Below are the code and all the weights of a small trained network. Each question names an input and a class and asks about switching units off, where a switched-off unit gives its printed mean instead of its output.

import numpy as np


def w(rows, s, z=0):
    codes = np.array(rows[::2]) - 128.0
    scale = np.full(codes.shape[1], s)
    scale[-1] = z or s
    return codes * scale


def norm(h):
    return h / np.sqrt((h * h).mean(-1, keepdims=True) + 1e-5)


def f(y):
    return y / 2 * (1 + np.tanh(0.7978845608 * (y + 0.044715 * y**3)))


def log_softmax(a):
    a = a - a.max(-1, keepdims=True)
    return a - np.log(np.exp(a).sum(-1, keepdims=True))


def net(x, mask):
    res = np.array(x, float).reshape(1, 6) / 4 @ E
    u = 0
    for l in range(4):
        y = f(norm(res) @ A[l][:, :-1].T + A[l][:, -1])
        res = res + np.where(mask[u : u + 8], y, B[l][:, -1]) @ B[l][:, :-1]
        u += 8
    return log_softmax(norm(res)[-1] @ U[:, :-1].T + U[:, -1])


A, B = {}, {}
E = w([
[133,113,117],'x0',
[125,130,128],'x1',
[118,52,76],'x2',
[131,122,131],'x3',
[2,168,78],'x4',
[45,105,211],'x5',
],0.0062)
A[0] = w([
[162,173,92,73],'L0N1',
[110,4,94,190],'L0N2',
[167,71,166,82],'L0N3',
[151,135,154,16],'L0N4',
[67,106,180,2],'L0N5',
[114,129,131,49],'L0N6',
[52,80,212,16],'L0N7',
[168,125,152,74],'L0N8',
],0.015,0.0026)
B[0] = w([
[154,97,131,157],'L0N1',
[137,200,178,254],'L0N2',
[59,112,143,188],'L0N3',
[131,135,120,126],'L0N4',
[155,91,214,188],'L0N5',
[122,166,119,118],'L0N6',
[255,51,201,241],'L0N7',
[50,107,132,150],'L0N8',
],0.011,0.0056)
A[1] = w([
[132,255,203,136],'L1N1',
[96,108,118,167],'L1N2',
[45,99,116,132],'L1N3',
[186,240,140,252],'L1N4',
[172,103,164,54],'L1N5',
[63,70,148,179],'L1N6',
[87,222,175,78],'L1N7',
[198,250,178,173],'L1N8',
],0.0089,0.0023)
B[1] = w([
[63,60,147,236],'L1N1',
[156,141,102,124],'L1N2',
[139,184,152,125],'L1N3',
[63,2,129,240],'L1N4',
[128,199,149,167],'L1N5',
[170,158,109,152],'L1N6',
[59,113,128,176],'L1N7',
[88,69,163,254],'L1N8',
],0.0087,0.0054)
A[2] = w([
[89,92,169,240],'L2N1',
[114,214,163,115],'L2N2',
[69,89,139,1],'L2N3',
[226,169,116,148],'L2N4',
[184,65,217,209],'L2N5',
[135,5,43,98],'L2N6',
[130,99,134,23],'L2N7',
[23,158,181,100],'L2N8',
],0.011,0.0023)
B[2] = w([
[89,105,1,203],'L2N1',
[103,32,134,127],'L2N2',
[150,87,205,152],'L2N3',
[86,75,116,136],'L2N4',
[24,160,27,247],'L2N5',
[209,78,190,171],'L2N6',
[111,174,110,131],'L2N7',
[173,124,54,174],'L2N8',
],0.0064,0.011)
A[3] = w([
[58,139,89,112],'L3N1',
[37,107,46,145],'L3N2',
[153,31,29,253],'L3N3',
[146,38,164,120],'L3N4',
[234,49,121,138],'L3N5',
[160,208,101,133],'L3N6',
[198,117,77,159],'L3N7',
[231,81,2,99],'L3N8',
],0.0088,0.0043)
B[3] = w([
[78,139,203,160],'L3N1',
[121,255,137,219],'L3N2',
[69,207,228,254],'L3N3',
[64,154,171,195],'L3N4',
[159,155,198,163],'L3N5',
[147,79,166,113],'L3N6',
[137,82,214,131],'L3N7',
[140,11,161,149],'L3N8',
],0.0073,0.0088)
U = w([
[138,109,158,252],'0',
[127,83,141,198],'1',
[199,11,190,66],'2',
[90,200,66,7],'3',
[142,103,167,86],'4',
[104,33,73,170],'5',
],0.013,0.0036)

Each question gives the input, the list of numbers given to net, and the class t.
The units are the neurons (one row each of A and B). Each row of codes is followed by its name. A weight is (code - 128) times the scale printed after its matrix; where a second scale follows, it is the last column's (A, B and U).
mask holds one flag per neuron, layer by layer. A switched-off neuron (its flag False) gives its mean, the last column of its row in B, instead of its output. The means were averaged over made-up inputs and are rounded, as every weight is.
A unit's drop is (log p(t) with every unit on - log p(t) with that unit switched off) / (log p(t) with every unit on - log p(t) with every unit switched off).
The circuit of an input: a set's keep is (log p(t) with only the set's units on - log p(t) with every unit switched off) / (log p(t) with every unit on - log p(t) with every unit switched off). Starting from the 12 units with the biggest drops (on a tie, the unit counted first), units are removed one at a time, each time the one whose removal leaves the highest keep (on an exact tie, the one counted first), for as long as the keep stays at least 0.8.
units of the circuit, in order: the units of the circuit, biggest drop first
top k neurons: the k neurons with the biggest drops, biggest first
k most important neurons of layer l: the k neurons of layer l with the biggest drops, biggest first
drop when u is switched off: that unit's drop, to one decimal
input [1,-4,-2,0,7,8], class 2: units of the circuit, in order	[L0N7]
input [7,2,-5,-4,-8,-4], class 3: top 3 neurons	[L0N7; L0N2; L0N8]
input [7,-6,6,3,0,8], class 2: top 3 neurons	[L0N7; L3N3; L3N2]
input [-7,3,5,6,-8,-5], class 3: 2 most important neurons of layer 0	[L0N7; L0N3]
input [1,-1,-3,0,2,-3], class 2: top 4 neurons	[L2N6; L0N5; L0N7; L0N2]
input [5,-6,-2,-6,7,5], class 3: 3 most important neurons of layer 1	[L1N4; L1N8; L1N1]
input [3,2,5,1,6,8], class 2: top 4 neurons	[L0N7; L0N5; L3N2; L3N3]
input [3,-2,7,1,-1,-8], class 2: 2 most important neurons of layer 3	[L3N8; L3N2]
input [-1,-3,5,0,4,-6], class 2: top 3 neurons	[L2N6; L2N5; L0N5]
input [-1,-3,6,2,-8,-4], class 3: top 3 neurons	[L0N7; L0N2; L0N3]
input [4,-1,5,-6,-1,-8], class 2: 2 most important neurons of layer 3	[L3N8; L3N2]
input [-6,0,7,3,4,8], class 2: top 2 neurons	[L0N7; L0N5]
input [-1,-7,-8,-1,6,-8], class 2: 3 most important neurons of layer 0	[L0N1; L0N2; L0N3]
input [2,3,8,4,8,-1], class 3: top 2 neurons	[L0N7; L3N2]
input [1,3,-8,7,5,1], class 5: top neuron	[L1N1]
input [-5,-3,-1,3,-4,8], class 2: drop when L2N5 is switched off	-0.1
input [-4,-7,8,3,8,-2], class 3: drop when L0N7 is switched off	1.3
